Here is a tiny trained network, its code and every weight. The questions are about switching its units off for an input and a class, where a switched-off unit gives its printed mean instead of its output.

import numpy as np


def w(rows, s, z=0):
    codes = np.array(rows[::2]) - 128.0
    scale = np.full(codes.shape[1], s)
    scale[-1] = z or s
    return codes * scale


def f(y):
    return np.maximum(y, 0)


def log_softmax(a):
    a = a - a.max(-1, keepdims=True)
    return a - np.log(np.exp(a).sum(-1, keepdims=True))


def net(x, mask):
    res = np.array(x, float).reshape(1, 4) / 4 @ E
    y = f(res @ A[0][:, :-1].T + A[0][:, -1])
    res = res + np.where(mask, y, B[0][:, -1]) @ B[0][:, :-1]
    return log_softmax(res[-1] @ U[:, :-1].T + U[:, -1])


A, B = {}, {}
E = w([
[113,161,148,59],'x0',
[211,174,76,101],'x1',
[230,211,68,153],'x2',
[213,255,142,154],'x3',
],0.0082)
A[0] = w([
[100,121,150,109,32],'neuron 1',
[181,73,46,180,188],'neuron 2',
[104,38,178,129,196],'neuron 3',
[100,85,133,185,128],'neuron 4',
[83,109,185,80,145],'neuron 5',
[78,35,121,58,139],'neuron 6',
[226,194,33,143,223],'neuron 7',
[66,157,145,213,253],'neuron 8',
[209,72,91,195,169],'neuron 9',
[13,155,132,92,115],'neuron 10',
[84,57,216,139,158],'neuron 11',
[146,8,98,13,103],'neuron 12',
[121,138,42,187,161],'neuron 13',
[139,216,184,75,206],'neuron 14',
[63,163,168,146,78],'neuron 15',
],0.011,0.004)
B[0] = w([
[154,77,189,109,140],'neuron 1',
[92,231,160,66,174],'neuron 2',
[80,157,192,166,199],'neuron 3',
[147,133,99,1,163],'neuron 4',
[100,96,124,170,175],'neuron 5',
[110,185,103,213,202],'neuron 6',
[144,125,147,12,248],'neuron 7',
[26,110,148,64,174],'neuron 8',
[32,205,223,65,174],'neuron 9',
[61,114,146,159,173],'neuron 10',
[18,119,134,146,201],'neuron 11',
[146,181,68,215,185],'neuron 12',
[66,153,185,65,163],'neuron 13',
[175,59,66,89,185],'neuron 14',
[130,70,157,121,148],'neuron 15',
],0.0083,0.015)
U = w([
[226,171,119,14,252],'0',
[116,231,254,46,143],'1',
[121,161,79,238,40],'2',
[140,155,80,46,38],'3',
[100,134,242,110,177],'4',
],0.0076,0.004)

Each question gives the input, the list of numbers given to net, and the class t.
The units are the neurons (one row each of A and B). Each row of codes is followed by its name. A weight is (code - 128) times the scale printed after its matrix; where a second scale follows, it is the last column's (A, B and U).
mask holds one flag per neuron, in row order. A switched-off neuron (its flag False) gives its mean, the last column of its row in B, instead of its output. The means were averaged over made-up inputs and are rounded, as every weight is.
A unit's drop is (log p(t) with every unit on - log p(t) with that unit switched off) / (log p(t) with every unit on - log p(t) with every unit switched off).
The circuit of an input: a set's keep is (log p(t) with only the set's units on - log p(t) with every unit switched off) / (log p(t) with every unit on - log p(t) with every unit switched off). Starting from the 12 units with the biggest drops (on a tie, the unit counted first), units are removed one at a time, each time the one whose removal leaves the highest keep (on an exact tie, the one counted first), for as long as the keep stays at least 0.8.
units of the circuit, in order: the units of the circuit, biggest drop first
most important unit: the unit with the biggest drop
k most important neurons: the k neurons with the biggest drops, biggest first
drop of u: that unit's drop, to one decimal
input [-3,8,-4,-8], class 2: most important unit -> neuron 12
input [-6,-4,-5,-5], class 2: 3 most important neurons -> (neuron 6; neuron 12; neuron 7)
input [-2,5,3,3], class 0: units of the circuit, in order -> (neuron 3; neuron 11)
input [-8,-5,5,-6], class 1: units of the circuit, in order -> (neuron 2; neuron 9)
input [-4,3,2,7], class 0: units of the circuit, in order -> (neuron 14; neuron 3)
input [-4,-4,0,-6], class 2: units of the circuit, in order -> (neuron 7; neuron 6)
input [0,3,8,8], class 0: 4 most important neurons -> (neuron 14; neuron 7; neuron 3; neuron 11)
input [7,-4,-2,4], class 4: drop of neuron 2 -> 0.1
input [8,5,2,-5], class 0: drop of neuron 3 -> 0.2
input [0,5,2,4], class 0: drop of neuron 11 -> 0.1
input [-1,2,6,3], class 0: drop of neuron 2 -> -0.2
